Below are the code and all the weights of a small trained network. Each question names an input and a target symbol and asks about switching units off, where a switched-off unit gives its printed mean instead of its output.

import numpy as np


def w(rows, s, z=0):
    codes = np.array(rows[::2]) - 128.0
    scale = np.full(codes.shape[1], s)
    scale[-1] = z or s
    return codes * scale


def f(y):
    return np.maximum(y, 0)


def softmax(a):
    e = np.exp(a - a.max(-1, keepdims=True))
    return e / e.sum(-1, keepdims=True)


def log_softmax(a):
    a = a - a.max(-1, keepdims=True)
    return a - np.log(np.exp(a).sum(-1, keepdims=True))


def net(x, mask):
    ids = ['βγδζηθλμξφω'.index(c) for c in x.split()]
    T = len(ids)
    res = E[ids] + P[:T]
    q, k, v = (res @ M[0].T for M in (Q, K, V))
    z = softmax(np.where(np.tri(T) > 0, q @ k.T / 2**0.5, -1e9)) @ v
    res = res + np.where(mask[0], z, O[0][:, -1]) @ O[0][:, :-1]
    y = f(res @ A[0][:, :-1].T + A[0][:, -1])
    res = res + np.where(mask[1:17], y, B[0][:, -1]) @ B[0][:, :-1]
    return log_softmax(res[-1] @ U[:, :-1].T + U[:, -1])


Q, K, V, O, A, B = {}, {}, {}, {}, {}, {}
E = w([
[130,200,106,108],'β',
[123,146,126,206],'γ',
[5,153,63,147],'δ',
[148,174,124,116],'ζ',
[138,171,112,106],'η',
[175,179,181,91],'θ',
[114,55,61,38],'λ',
[75,66,96,145],'μ',
[112,206,74,80],'ξ',
[98,138,116,157],'φ',
[167,66,160,200],'ω',
],0.022)
P = w([
[136,137,255,8],'0',
[122,174,115,167],'1',
[123,167,102,175],'2',
[120,163,92,176],'3',
[118,165,85,178],'4',
[120,162,73,179],'5',
[118,164,67,180],'6',
[124,155,64,182],'7',
[122,154,57,181],'8',
[116,156,51,176],'9',
[116,150,45,174],'10',
[121,149,37,174],'11',
[119,153,33,176],'12',
],0.0089)
Q[0] = w([
[175,162,194,7],'H1',
[163,252,54,97],'H1',
],0.015)
K[0] = w([
[186,223,252,100],'H1',
[65,125,232,72],'H1',
],0.011)
V[0] = w([
[169,161,221,252],'H1',
[92,17,163,110],'H1',
],0.011)
O[0] = w([
[249,154,33,161,2],'H1',
[120,4,78,223,160],'H1',
],0.012,0.006)
A[0] = w([
[128,89,200,100,205],'N1',
[199,118,69,138,50],'N2',
[36,126,102,182,183],'N3',
[50,59,81,110,163],'N4',
[94,118,196,132,129],'N5',
[193,195,168,150,55],'N6',
[102,95,114,146,125],'N7',
[201,83,200,98,163],'N8',
[190,126,93,35,106],'N9',
[221,57,12,131,49],'N10',
[92,4,114,134,110],'N11',
[157,147,47,36,71],'N12',
[104,110,113,23,68],'N13',
[195,42,155,159,140],'N14',
[182,163,48,172,191],'N15',
[77,175,197,159,2],'N16',
],0.011,0.0081)
B[0] = w([
[126,178,36,143,186],'N1',
[116,88,198,104,171],'N2',
[107,128,78,147,253],'N3',
[154,167,152,183,247],'N4',
[97,96,92,105,195],'N5',
[161,130,199,181,166],'N6',
[176,116,175,170,181],'N7',
[73,190,20,97,141],'N8',
[82,131,196,168,160],'N9',
[109,113,198,124,197],'N10',
[218,151,171,110,244],'N11',
[178,82,176,148,169],'N12',
[195,142,166,102,167],'N13',
[44,128,92,140,179],'N14',
[149,107,26,111,202],'N15',
[150,3,143,47,181],'N16',
],0.0077,0.018)
U = w([
[145,118,207,118,141],'β',
[189,127,114,118,54],'γ',
[51,133,60,118,248],'δ',
[121,165,92,127,115],'ζ',
[104,150,90,111,204],'η',
[125,137,73,130,238],'θ',
[87,77,172,133,3],'λ',
[106,145,122,194,110],'μ',
[107,98,102,65,47],'ξ',
[110,166,10,113,112],'φ',
[141,72,81,91,64],'ω',
],0.013,0.0044)

Each question gives the input, a string of symbols that net reads in full, and the target symbol t.
The units are the heads (2 rows each of Q, K, V and O) and the neurons (one row each of A and B). Each row of codes is followed by its name. A weight is (code - 128) times the scale printed after its matrix; where a second scale follows, it is the last column's (O, A, B and U).
mask holds one flag per unit, heads first, then neurons. A switched-off unit (its flag False) gives its mean, the last column of its rows in O or B, instead of its output. The means were averaged over made-up inputs and are rounded, as every weight is.
A unit's drop is (log p(t) with every unit on - log p(t) with that unit switched off) / (log p(t) with every unit on - log p(t) with every unit switched off).
The circuit of an input: a set's keep is (log p(t) with only the set's units on - log p(t) with every unit switched off) / (log p(t) with every unit on - log p(t) with every unit switched off). Starting from the 12 units with the biggest drops (on a tie, the unit counted first), units are removed one at a time, each time the one whose removal leaves the highest keep (on an exact tie, the one counted first), for as long as the keep stays at least 0.8.
units of the circuit, in order: the units of the circuit, biggest drop first
k most important neurons: the k neurons with the biggest drops, biggest first
drop when u is switched off: that unit's drop, to one decimal
input β β δ λ β β β β μ φ ω λ φ, target λ: units of the circuit, in order	H1
input ω γ φ, target φ: units of the circuit, in order	H1; N15
input ω ξ μ β λ ζ ω γ ζ β ζ, target ω: units of the circuit, in order	N15; H1; N10; N2
input μ θ β η, target μ: units of the circuit, in order	H1; N16
input μ η β λ β λ β ξ λ μ ξ, target μ: units of the circuit, in order	H1; N4
input ω φ ω γ η, target ω: 3 most important neurons	N15; N10; N2
input β β μ β ξ γ β γ β γ γ ω η, target β: units of the circuit, in order	H1; N15
input φ φ β ζ ξ β ω, target ω: units of the circuit, in order	N15; H1; N2
input γ γ ξ ω λ γ ω ω β γ, target λ: 2 most important neurons	N16; N11
input ω β β ω ω μ γ φ ω ω λ β, target ω: 2 most important neurons	N15; N10
input γ ω ξ γ λ δ ξ β γ, target δ: 2 most important neurons	N1; N3
input ξ θ ξ φ φ λ β β β ω β φ β, target ξ: units of the circuit, in order	H1; N16; N4
input δ β β β μ β ξ λ ω, target λ: 4 most important neurons	N16; N11; N15; N7
input β ω ω ξ μ β γ μ β μ μ ξ, target β: most important neuron	N12
input γ ξ φ β γ ω β ω, target ω: 4 most important neurons	N15; N2; N10; N4
input μ β β ω θ γ β, target μ: drop when H1 is switched off	1.8
input β ξ η μ ω β γ β μ ω, target μ: drop when N11 is switched off	0.1
input μ ω δ μ β ω ω δ β β ζ γ, target δ: drop when N5 is switched off	0.0
